Here is a tiny trained network, its code and every weight. The questions are about switching its units off for an input and a target symbol, where a switched-off unit gives its printed mean instead of its output.

import numpy as np


def w(rows, s, z=0):
    codes = np.array(rows[::2]) - 128.0
    scale = np.full(codes.shape[1], s)
    scale[-1] = z or s
    return codes * scale


def norm(h):
    return h / np.sqrt((h * h).mean(-1, keepdims=True) + 1e-5)


def f(y):
    return np.maximum(y, 0)


def softmax(a):
    e = np.exp(a - a.max(-1, keepdims=True))
    return e / e.sum(-1, keepdims=True)


def log_softmax(a):
    a = a - a.max(-1, keepdims=True)
    return a - np.log(np.exp(a).sum(-1, keepdims=True))


def net(x, mask):
    ids = ['ΓΘΛΣαβδεηξπτφψ'.index(c) for c in x.split()]
    T = len(ids)
    res = E[ids] + P[:T]
    r = norm(res)
    for j in range(2):
        rows = slice(3 * j, 3 * j + 3)
        q, k, v = (r @ M[0][rows].T for M in (Q, K, V))
        z = softmax(np.where(np.tri(T) > 0, q @ k.T / 3**0.5, -1e9)) @ v
        o = O[0][rows]
        res = res + np.where(mask[j], z, o[:, -1]) @ o[:, :-1]
    y = f(norm(res) @ A[0][:, :-1].T + A[0][:, -1])
    res = res + np.where(mask[2:18], y, B[0][:, -1]) @ B[0][:, :-1]
    return log_softmax(norm(res)[-1] @ U[:, :-1].T + U[:, -1])


Q, K, V, O, A, B = {}, {}, {}, {}, {}, {}
E = w([
[102,110,126,134],'Γ',
[147,133,147,197],'Θ',
[104,85,120,166],'Λ',
[115,88,140,171],'Σ',
[129,113,158,169],'α',
[100,111,111,161],'β',
[111,128,111,192],'δ',
[98,99,98,168],'ε',
[121,198,138,169],'η',
[119,107,125,185],'ξ',
[85,135,92,144],'π',
[125,122,118,213],'τ',
[121,184,139,126],'φ',
[188,113,157,4],'ψ',
],0.0025)
P = w([
[80,131,181,91],'0',
[198,31,203,234],'1',
[4,203,69,156],'2',
[210,72,187,240],'3',
[21,180,46,129],'4',
[225,103,173,244],'5',
[61,182,49,132],'6',
[235,146,162,233],'7',
[98,167,43,147],'8',
[236,163,127,226],'9',
[101,152,58,105],'10',
],0.0027)
Q[0] = w([
[8,176,21,115],'h0',
[91,112,85,97],'h0',
[131,100,112,108],'h0',
[167,158,140,163],'h1',
[149,118,136,145],'h1',
[153,109,135,153],'h1',
],0.015)
K[0] = w([
[207,173,57,114],'h0',
[193,145,2,171],'h0',
[91,112,63,214],'h0',
[49,145,179,113],'h1',
[102,106,183,113],'h1',
[111,108,193,117],'h1',
],0.008)
V[0] = w([
[182,255,187,47],'h0',
[110,59,75,7],'h0',
[85,183,105,215],'h0',
[133,184,166,94],'h1',
[137,74,128,149],'h1',
[234,68,245,195],'h1',
],0.0047)
O[0] = w([
[41,174,46,115,157],'h0',
[183,61,84,154,4],'h0',
[71,106,197,91,226],'h0',
[75,137,127,83,153],'h1',
[160,144,115,141,112],'h1',
[159,254,94,117,139],'h1',
],0.0067,0.0025)
A[0] = w([
[173,78,120,148,2],'n0',
[108,151,68,79,98],'n1',
[99,172,153,146,138],'n2',
[203,103,76,147,110],'n3',
[73,108,62,128,51],'n4',
[160,134,169,36,140],'n5',
[92,36,102,72,100],'n6',
[181,144,115,163,117],'n7',
[114,64,123,146,131],'n8',
[178,119,100,2,129],'n9',
[185,108,64,167,144],'n10',
[98,105,175,106,111],'n11',
[163,110,65,23,103],'n12',
[128,152,39,171,142],'n13',
[104,141,170,116,80],'n14',
[192,151,111,171,108],'n15',
],0.0069,0.0034)
B[0] = w([
[130,3,163,156,133],'n0',
[150,69,192,191,168],'n1',
[145,82,127,124,254],'n2',
[81,113,151,24,146],'n3',
[168,97,198,179,169],'n4',
[146,110,114,233,171],'n5',
[170,241,132,77,142],'n6',
[128,133,61,111,162],'n7',
[139,90,74,156,139],'n8',
[41,100,65,182,144],'n9',
[80,149,171,20,153],'n10',
[159,140,116,69,187],'n11',
[100,79,176,229,140],'n12',
[68,92,120,239,181],'n13',
[158,124,143,74,181],'n14',
[135,151,42,109,168],'n15',
],0.0051,0.0039)
U = w([
[166,54,120,126,82],'Γ',
[232,164,150,189,131],'Θ',
[186,64,164,128,81],'Λ',
[144,240,183,148,76],'Σ',
[145,233,47,165,253],'α',
[203,168,63,50,191],'β',
[61,76,129,248,146],'δ',
[109,32,69,43,152],'ε',
[54,143,19,91,122],'η',
[171,121,210,138,44],'ξ',
[149,69,143,127,71],'π',
[29,153,154,36,173],'τ',
[186,98,121,100,154],'φ',
[165,152,194,152,39],'ψ',
],0.011,0.0031)

Each question gives the input, a string of symbols that net reads in full, and the target symbol t.
The units are the heads (3 rows each of Q, K, V and O) and the neurons (one row each of A and B). Each row of codes is followed by its name. A weight is (code - 128) times the scale printed after its matrix; where a second scale follows, it is the last column's (O, A, B and U).
mask holds one flag per unit, heads first, then neurons. A switched-off unit (its flag False) gives its mean, the last column of its rows in O or B, instead of its output. The means were averaged over made-up inputs and are rounded, as every weight is.
A unit's drop is (log p(t) with every unit on - log p(t) with that unit switched off) / (log p(t) with every unit on - log p(t) with every unit switched off).
The circuit of an input: a set's keep is (log p(t) with only the set's units on - log p(t) with every unit switched off) / (log p(t) with every unit on - log p(t) with every unit switched off). Starting from the 12 units with the biggest drops (on a tie, the unit counted first), units are removed one at a time, each time the one whose removal leaves the highest keep (on an exact tie, the one counted first), for as long as the keep stays at least 0.8.
circuit, biggest first: the units of the circuit, biggest drop first
unit that matters most: the unit with the biggest drop
which heads matter: for each layer, one digit per head in row order, 1 if its drop is at least 0.15 and else 0, layers parted by /
drop of u: that unit's drop, to one decimal
input φ τ β Σ η ψ φ φ ξ, target τ: circuit, biggest first : [h0; n13]
input φ Γ φ α φ φ τ ψ, target δ: which heads matter : 00
input Σ ψ Θ α, target β: unit that matters most : h1
input α α Γ π Θ Γ, target α: which heads matter : 00
input Θ η φ ξ, target Σ: which heads matter : 11
input φ α φ β Θ φ α φ, target δ: which heads matter : 10
input Θ Σ π ξ ξ φ, target Σ: which heads matter : 11
input η φ Γ ψ φ β β Γ, target τ: which heads matter : 10
input ξ ξ Θ ε, target Θ: which heads matter : 11
input ψ Σ α Γ, target η: which heads matter : 11
input α ψ α π, target α: which heads matter : 01
input α ψ Γ φ β φ, target α: which heads matter : 10
input Θ φ Γ α ξ ψ ξ π, target Σ: circuit, biggest first : [h0; h1]
input φ Γ Σ φ φ Λ φ α Γ α, target δ: circuit, biggest first : [h0; h1]
input ξ φ Γ Σ α ξ Γ ψ ψ α Σ, target δ: unit that matters most : n13
input Γ φ Γ β, target ε: which heads matter : 10
input ψ β Γ ψ φ ψ φ ε, target η: circuit, biggest first : [h0; n10]
input α ε α ψ ε φ φ φ Θ τ, target α: which heads matter : 00
input φ α ψ, target δ: which heads matter : 10
input π φ α Θ η ξ α φ Θ, target τ: circuit, biggest first : [h0]
input ξ Σ η α φ ψ, target Θ: drop of h1 : 0.3
input α Σ π ψ, target α: drop of h1 : 0.4
input Γ δ φ α, target ε: drop of n10 : 0.2
